Each row has a class, written after it.
[-101 -150   44   40  -72  -98   32   40  -22  123   34   70  117 -122
  118  117  -81 -115   -1 -134   59  -45   46  114    8  -52   40  164
   80  -25   26   60   -7]	J
[-101   77 -103    8   40  108   -9   70  -94  263 -124  -20  126   10
  -82    9   13   32   96  -90   72  102  -12   30   -8 -177  248  217
   78   87  -28  -63    6]	R
[ -37   -3  168   61 -109  -84   32  103  -16  169  140   96  268 -133
   21   32  -93 -150  -35  -72   96   14  -39   35   57 -122   67  244
   81   22   25  -71   -2]	N
[  -6 -111 -162  163 -106  -35  -68   82   20 -100 -106   92   93  -38
  -63   88  -92 -157  -41  -33   17  109   19   11  -78  -92    5  229
  194  172  126  -40  -96]	N
[  77   83 -103  -46 -109  -93   44  -83  -55   22  -33  -68 -226   17
 -409  -42  -67  -65    8  176  -31    9   79   -8 -101   40   71  191
    8  -24 -110   47   10]	K
[  37  146  317  -42   34   90  105  -94   -7  105  -15  -54   60   88
 -110 -196  -95  173  237  -26  -56 -105  -10  -80  266   11  300  -90
  -13    6   68  -37  263]	Q
[-184 -464 -158   29  -95 -210  -40  159 -106  -10   65  216  528 -163
  899  344  166  130 -168 -179  252  123 -297   46   50  119   13   21
  -72 -107  136   11 -187]	K
[ -34  -48  -31  -28  132  331  -63   83   79   35  -34 -134  235   49
  405  -59  186  108    1  -56   94  -14   88 -119  162  -58  -80 -227
  -12   78  181 -219 -136]	K
[-154   51  -14  127 -172 -332   96   32  -93  -18   23  199  -15 -248
 -412  -59 -181 -135  -92   38   15  148 -113  -10  -63 -166   71  259
   99   57 -146 -143   -7]	J
[ -92  -55 -122  131  -66  -76   21  -45  -32  -93 -194   18  -46   50
  -78   -9  -74   -1   99   -8  -85    9  -25  -52   21  -63   76   27
   33  110   40   39  -51]	R
[ -92 -135 -196  210 -108 -159  -77  112   -4 -245 -172  121   29  -63
  -98   44 -138 -142   77   42  -89   63  -36   -2  -23  -69   15  212
  185  145  147  -31  -14]	R
[  77  -20  -20  148   20 -128  -39   53 -104  204 -229 -175   53    0
    8   26 -128   -5   67   69   88  172    0   88  122 -179  310  421
  134  137   68 -124 -114]	N
[ -78   56  -46  -57   83   -6   35  -43   23  -93   -3   -7 -119  181
  -34 -147   78  173  192 -120   84 -118   59    7 -153   78  105 -297
  -37 -153  -70  206    3]	V
[-117  -17    9   25    6 -133   16 -155  -55  -90 -106   41 -314  -21
 -155 -164   84   17   -9  -57  -30  -57  -36  -95 -104   37 -165 -196
 -113   23 -155   15 -153]	N
[ -61  -16  -92   30   51  -18   17  -16  -37 -101  -47  108 -136  -56
    2  -64  109   33  -18  -41    1  -29  -32  -86 -150  108 -105 -210
  -51   34  -31   14 -122]	Q
[  77   13  -27   96  -35   21   37   19   -7  -69  -61   90   56  -36
   34  -45   58   82   -1   26  -70   25  -16 -130   20  161   72 -183
  -29  115   35  -64   -4]	V
[ -83   -2  103   20 -286 -170   82 -155  -28   79    1   16    8  -23
 -454  -29 -202  -32   -4   69   36   64  -13   -3   15  -88  215  218
   42   76    0  100   85]	W
[-100  -79  -65  203 -101 -130    3  -24   79   37 -140   74  117  -72
  -50   63 -108  -12   45 -166  105   62  -57  107   21 -155  184  124
  124  122   -2  -28  -70]	Q
[-146  -25   53   32 -113 -152   75  -72  -81  119  -74   69   15  -76
  -35  -63  -63   29   37  -17   31   14  -99   -9   86  -92  117  104
   13   -1  -54   -7   25]	N
[ -35 -173 -101   39    8 -219   14   64  -95 -280   49  178  -85 -118
   49   46   38   22  -62  -20  -85   37  -81   -6 -132  284 -165 -138
  -88   -3 -113   80   -5]	N
[ 101  124   22    6   67  164   34   64   51   -3   -1   24  106    8
  -38  -83   20   80  103  -35  -29  -32   61  -77  110    2  174 -106
   75  118   89 -192   99]	K
[ -28   12 -133   -1  117  -29  -19   89 -101 -169    5   70 -160  -79
   81  -64  167  -27  -66   34  -38   10   29  -97 -189  247 -136 -263
 -121   17  -77  -20 -139]	K
[ -38 -179 -240  146  -21  -24  -80   93   25  -80 -177   31  158  -37
  273  143  -55  -69   42  -38   79   48   31   83  -28   12   41  194
  182   81  135   35  -79]	V
[   1  -63 -209  196    2   47  -43  117   12 -134 -180  -17   34   10
  -55   61  -29  -65   74   12   36  135   72   41 -109  -59   82  163
  211  149   46  -52 -103]	J
[  40  108  117   68  -68 -129   61   47  -95  275  109   80   65 -164
 -304   -8 -102  -60 -119    3   43  126  -67  -34   -3 -199  131  268
   55  103  -15 -163  -74]	R
[ -87 -122  -39   70   19 -161   -8   39    6 -323   73  177 -127  -91
  103    5   83  -94 -132 -102    0   15   -7    4 -186  154 -252 -271
  -61  -98  -80   56  -97]	V
[ -58  -81  208  -80   19  242   50  -62   20   72   88  -49    4   25
  171 -147   88  160  -14   40   90   16  -60 -142  179  -54   -3 -250
 -117  -53  235  -93    2]	W
[ -45  -81 -128  114  -83  -40  -62   25   11 -144 -111   63   -5  -34
  -64   11  -99 -101   10   69    0   98  -22   41  -67  -32   40  197
  176   89  115   74   36]	F
[ -71  -55   -3 -124  144  196  -96   41  -35  -10  -16  -99   38   84
  304  -58  129   96   34   21  -33    3   46  -85  129   67  -13 -249
 -110  -45  155  -39   14]	V
[ -44  -44 -113  101 -163 -217  -60 -178  -15    4 -209   93  -23    4
 -250   23 -197   34   63  -35   42   62 -141   56   -7 -123  175  269
  161  188   53   62   -8]	N
[ -95 -133  -78   -7   61  235 -101   36   48 -109  -41  -76  119   82
  375  -19  135   33   24  -34  -17    7   30  -67  102   22 -104 -234
  -70   -3  120  -22  -60]	W
[ -44   47  -65 -121 -144  -10  103 -111  -90   86  -31  -85  -40   74
 -321  -16  -92   33   53  160   76   67   49   24  -23   48  194  226
   26  -51  -95  148  135]	V
[  97   63  116   63   21  177  102   85   42  -18   68   51  133  -49
  -85 -121   56  118   40  -16   45   43   26 -136    8    7   86 -127
   78   63   82 -176   27]	Q
[ -24  -97 -112  175  -71  -53  -66   59   -5  -43 -143    2  119   -6
   26   92 -108 -102   29   16   18  110   -1   40   39  -95  134  230
  178  157  140  -19  -74]	Q
[ 106   20  -13  192 -130  -79  -51   51   62  -56  -25   22  188    4
 -136   77  -89 -126 -115   46   35  157   22   30  -14 -172    5  256
  188  115   70  -71  -64]	V
[ -58   79  121 -116   76  123  -25  -30  -35   37   39  -88    5   54
    3 -147   41   78  -21   29   -4    5   50 -113  113   48   38 -236
 -135    9   89  -52    6]	F
[-168 -233 -144   56  -58 -106   -1   51  -26 -261  -25  198   -4  -73
  255  105  118  -10  -89  -84   20  -21  -38    7 -161  241 -208 -307
  -85  -15   26  149 -114]	F
[   3   11 -155   -5  -22 -168  -48   31  -33  -70   46  132   50 -211
   23   88 -263 -168   -5  107  -28   82 -100  185   -5  -14  113  385
  175    9   15   58  214]	W
[   0 -225 -205  180  -39  -37  -70   98   19 -137  -98  117   91  -81
  101  155  -97 -126   17  -42   -3   70  -32   55  -55  -67  -56  270
  210   88  165   -8  -68]	Q
[-161  -28    7   49 -131 -110   97  -52  -51   32    4  120   22 -105
 -257  -74  -63   -5    5   -3   33   42 -158  -68  -88 -179 -100  232
   55   40 -110    0   34]	K
[-121   20    4  177 -198 -244   84  -58  -36   67  -77  156   50 -128
 -251   -8 -113  -29  -62  -53   50   62  -69  -43    9  -89  162   69
   64  182  -46  -74 -113]	J
[ 111   80 -202  -29   17  -29  -55  194  -59  -37   30   19  -77  -17
 -311   60  -32 -173   40   88  -57   49   96   75 -248   90   77  261
   77    4  -90   38   59]	J
[-100  -72  -38  129 -129 -201   60  -25   -3   47  -54  106  155 -167
  -69   51 -130  -35   27 -113  124   31  -74   59  -32  -95  124  215
  113  130  -50  -39  -63]	K
[  -2  178  332   24 -227  -93  177 -161    5   86  -20   97  101 -108
 -397 -295  -55  165   -3   62   54   39 -141 -156  163  -82  188  -68
   -5  156  -27 -186  160]	N
[  52   91   20  -16  -12  108   77   38   10   25   18   77   98  -22
  -81  -83   25  145   59    4    0  -19    0  -98   57   53  120 -133
   37   87   61 -130  102]	K
[ -14  -38  -68  182  -71   77  -37   56    8  110 -133   13  143  -27
   10   66 -101  -54   20  -12  113  107   -6  -27   31 -152  138  256
  195  170  171 -123 -132]	W
[-105 -111 -197   82   -4  -68   -2   97  -35 -271  -13  166  -77  -59
   77   25  137   -9  -74  -41    5   16   -7  -79 -206  216 -183 -274
  -52   31  -39   14 -157]	K
[  30  -42 -175  -42   67  291  -92   81   41  -54  -44  -24  201   71
  307   48  108   30  -10    4   -3   47   35  -37   33   13  -84  -90
   18   28  145  -58  -17]	N
[  81  116 -137   45  105  327  -46  267   75  -94   14   58  213   36
  -27  -74  132   69  103    1  -86   59  113  -56   58  -95   23 -102
  194   59  106 -260  137]	R
[  26  -10 -176  -47  -70  -21   -7   38  -65  -34  -93  -14  -62   59
 -214   29  -30  -14  166  119 -104    3   42   45  -39   69  188  239
   84  -13  -44   94  204]	K
[ -60 -107  -54  -31   84  194  -36   28    9  -68   -5  -21   88   34
  274  -33   92   83   13  -50    9   -1   35  -75   95   66  -88 -245
  -63   26  125  -61  -68]	N
[ -19 -132 -148   19 -244  -68   58  -31   68 -132  -22   45  -32  -36
 -291   87  -93  -81  -23   75   33   20  106   86  -93   68   31  136
  141   51    1  125   62]	F
[ -18  106  -30 -113  -48  -79  114 -156 -105  180 -188  -82 -208   90
 -434 -144  -67  162  220   71  -39  -75  -56    4   26 -145  120  254
  -10  -57 -197   20  176]	W
[ -45  104   50   49  -21   83   58   18   -1    9  -92   36   57   42
 -168 -150   38  118  150  -42  -30  -34    9 -139   73  -18  152 -163
   11  107    5 -138   25]	F
[-155   -2   -4   92  -70 -241   69  -52  -51   51  -98  122   40 -170
 -144  -23 -147   22   18 -110   72   31 -105   36   14  -69  136  149
   41   70  -79  -44   10]	R
[ -37  -61  -13   24   35   -8   39  -13  -27 -172   -1   96 -199  -84
   49  -61  153   -3  -90  -23  -32  -22   22 -103 -136  189 -190 -339
 -107   43  -49  -18 -144]	N
[ 109  170  -20   -7   40  147   67   57  -10   49  -30   35  174   26
  -79  -94   66  184   76    5   13   24   31  -81   45   31  157  -92
   73  127    0 -148   76]	N
[ 122  284   97  -15  150  399   50  138    9  265   11  -83  251  156
  -70 -184  116  247  194   -6   42    6   79 -141  169 -175  231  -95
   88   44  100 -270   64]	F
[ -69  -64 -109   36   12  -20   12   17  -32 -168    8  149 -129  -48
  -10   -4  102  -26  -62  -43  -23   -7  -19 -114 -194  140 -169 -250
  -72   59  -14   28 -145]	V
[ -46 -158 -292  133  -69  119 -101  138   30  -56 -181   45   68   19
   26  206  -52  -84   33   35   13  115    7   64  -71  -84   13  308
  251  117  182   15   -9]	R
[ -26   32 -257  -34  137  -68    8  -28 -125 -145  -70   22 -358  -40
 -162  -64  132   37  -14   88  -93   27  -29  -34 -189  121 -191  -62
  -84  -30 -250   13  -89]	R
[-163  -62   95  120 -217 -352   93  -59  -36   -5   40  228  102 -274
 -254  -16 -152  -64  -77  -70   66   57 -122    0  -28  -36   60  109
   24  111  -85  -44   -4]	V
[-129 -140 -133   54    6 -106    9   97  -24 -207   20  124 -106 -101
   45   28  107  -61 -101  -85  -12  -13   51  -46 -160  196 -187 -250
 -112   -1  -66   -2 -141]	K
[-137  -28 -121   46  -39 -106   25   14  -85  -64 -141   99 -124  -82
 -100  -46  128   70  -35   10   19   42  -57 -101 -105   84  -36 -183
  -59   72  -83  -94 -146]	Q
[-136 -108 -176  178 -204 -121  -71   61   39 -165 -186  122  108  -61
 -121   67 -110 -117  -11   11   -3  127    5   37  -63  -77  101  138
  189  182  130    9   -6]	N
[  24  -29  -91  -10   70 -143   18  -38 -140 -119  -39   54 -248  -61
  -46  -55  111    9  -11   52 -132  -21  -31  -30 -122  161 -152 -106
  -98   -1 -188   42  -60]	J
